Below are the code and all the weights of a small trained network. Each question names an input and a target symbol and asks about switching units off, where a switched-off unit gives its printed mean instead of its output.

import numpy as np


def w(rows, s, z=0):
    codes = np.array(rows[::2]) - 128.0
    scale = np.full(codes.shape[1], s)
    scale[-1] = z or s
    return codes * scale


def f(y):
    return np.maximum(y, 0)


def softmax(a):
    e = np.exp(a - a.max(-1, keepdims=True))
    return e / e.sum(-1, keepdims=True)


def log_softmax(a):
    a = a - a.max(-1, keepdims=True)
    return a - np.log(np.exp(a).sum(-1, keepdims=True))


def net(x, mask):
    ids = ['βγδεηξσφψ'.index(c) for c in x.split()]
    T = len(ids)
    res = E[ids] + P[:T]
    r = res
    for j in range(2):
        rows = slice(4 * j, 4 * j + 4)
        q, k, v = (r @ M[0][rows].T for M in (Q, K, V))
        z = softmax(np.where(np.tri(T) > 0, q @ k.T / 4**0.5, -1e9)) @ v
        o = O[0][rows]
        res = res + np.where(mask[j], z, o[:, -1]) @ o[:, :-1]
    y = f(res @ A[0][:, :-1].T + A[0][:, -1])
    res = res + np.where(mask[2:14], y, B[0][:, -1]) @ B[0][:, :-1]
    return log_softmax(res[-1] @ U[:, :-1].T + U[:, -1])


Q, K, V, O, A, B = {}, {}, {}, {}, {}, {}
E = w([
[161,99,71],'β',
[99,96,159],'γ',
[183,216,65],'δ',
[37,170,82],'ε',
[11,106,174],'η',
[64,60,45],'ξ',
[40,183,58],'σ',
[154,26,106],'φ',
[136,2,197],'ψ',
],0.0071)
P = w([
[213,107,181],'0',
[167,106,167],'1',
[160,84,160],'2',
[155,85,146],'3',
[152,70,130],'4',
[139,66,128],'5',
[143,57,135],'6',
[113,42,91],'7',
[116,46,93],'8',
[113,30,46],'9',
[107,16,30],'10',
[93,6,23],'11',
[92,1,24],'12',
],0.002)
Q[0] = w([
[180,197,49],'H1',
[161,169,114],'H1',
[81,4,107],'H1',
[87,38,146],'H1',
[167,107,171],'H2',
[117,136,129],'H2',
[127,131,212],'H2',
[134,117,243],'H2',
],0.025)
K[0] = w([
[194,174,133],'H1',
[160,151,140],'H1',
[126,4,89],'H1',
[106,45,107],'H1',
[182,152,159],'H2',
[119,132,127],'H2',
[163,186,157],'H2',
[197,212,162],'H2',
],0.025)
V[0] = w([
[77,84,96],'H1',
[252,161,189],'H1',
[125,152,154],'H1',
[213,65,33],'H1',
[213,136,191],'H2',
[151,75,113],'H2',
[139,187,190],'H2',
[94,253,91],'H2',
],0.0057)
O[0] = w([
[172,183,200,190],'H1',
[119,12,5,62],'H1',
[104,123,122,88],'H1',
[251,147,55,252],'H1',
[180,40,27,37],'H2',
[180,129,195,169],'H2',
[84,73,1,36],'H2',
[71,192,40,63],'H2',
],0.0061,0.0016)
A[0] = w([
[70,81,217,113],'N1',
[167,159,117,110],'N2',
[176,59,162,220],'N3',
[133,126,82,27],'N4',
[216,68,127,5],'N5',
[155,177,21,164],'N6',
[71,227,75,46],'N7',
[169,165,249,137],'N8',
[134,14,183,11],'N9',
[133,140,98,85],'N10',
[128,135,124,86],'N11',
[178,153,124,149],'N12',
],0.012,0.0025)
B[0] = w([
[26,119,98,221],'N1',
[109,106,148,165],'N2',
[220,122,108,252],'N3',
[171,123,101,134],'N4',
[123,129,254,198],'N5',
[69,98,196,226],'N6',
[153,231,142,183],'N7',
[176,140,26,231],'N8',
[76,37,84,187],'N9',
[119,120,100,140],'N10',
[123,121,129,128],'N11',
[109,113,162,190],'N12',
],0.027,0.0035)
U = w([
[81,108,249,78],'β',
[121,35,74,21],'γ',
[101,119,162,254],'δ',
[143,243,163,91],'ε',
[5,113,79,88],'η',
[213,155,2,148],'ξ',
[131,243,132,128],'σ',
[236,131,159,154],'φ',
[158,31,125,105],'ψ',
],0.0038,0.0068)

Each question gives the input, a string of symbols that net reads in full, and the target symbol t.
The units are the heads (4 rows each of Q, K, V and O) and the neurons (one row each of A and B). Each row of codes is followed by its name. A weight is (code - 128) times the scale printed after its matrix; where a second scale follows, it is the last column's (O, A, B and U).
mask holds one flag per unit, heads first, then neurons. A switched-off unit (its flag False) gives its mean, the last column of its rows in O or B, instead of its output. The means were averaged over made-up inputs and are rounded, as every weight is.
A unit's drop is (log p(t) with every unit on - log p(t) with that unit switched off) / (log p(t) with every unit on - log p(t) with every unit switched off).
The circuit of an input: a set's keep is (log p(t) with only the set's units on - log p(t) with every unit switched off) / (log p(t) with every unit on - log p(t) with every unit switched off). Starting from the 12 units with the biggest drops (on a tie, the unit counted first), units are removed one at a time, each time the one whose removal leaves the highest keep (on an exact tie, the one counted first), for as long as the keep stays at least 0.8.
units of the circuit, in order: the units of the circuit, biggest drop first
top k neurons: the k neurons with the biggest drops, biggest first
heads that matter: for each layer, one digit per head in row order, 1 if its drop is at least 0.15 and else 0, layers parted by /
drop of u: that unit's drop, to one decimal
input φ β ψ ε φ γ η, target η: units of the circuit, in order -> [N1]
input ψ δ δ φ γ δ, target β: top 3 neurons -> [N6 N8 N5]
input β ε γ ε δ η, target η: units of the circuit, in order -> [N1 H1]
input ξ δ φ ξ σ γ ε δ γ φ ξ η η, target ξ: units of the circuit, in order -> [H1 N8]
input δ σ γ σ ε η γ β ε σ, target σ: heads that matter -> 01
input η γ β ξ ε γ η γ γ, target ξ: units of the circuit, in order -> [N8 H1 N6]
input δ ξ δ η σ γ γ ξ ε β, target ξ: units of the circuit, in order -> [H2 H1 N8 N6]
input ε ε ξ ξ η, target ξ: units of the circuit, in order -> [N8 H1]
input σ β ε δ η ε, target σ: units of the circuit, in order -> [N7 H2 N9]
input η δ δ β φ φ β φ δ η δ φ φ, target φ: top 2 neurons -> [N3 N5]
input ξ δ ξ, target ξ: top 3 neurons -> [N8 N6 N5]
input η ψ δ δ, target β: heads that matter -> 10
input δ ε ε ξ δ ξ ε, target ξ: heads that matter -> 11
input ε ξ β, target ξ: drop of H2 -> 0.7
input δ η δ η ψ γ δ ξ, target ξ: drop of N6 -> 0.4
input ξ φ ε, target ξ: drop of N5 -> 0.3
input ε ξ ξ γ ψ, target ξ: drop of N8 -> 0.9
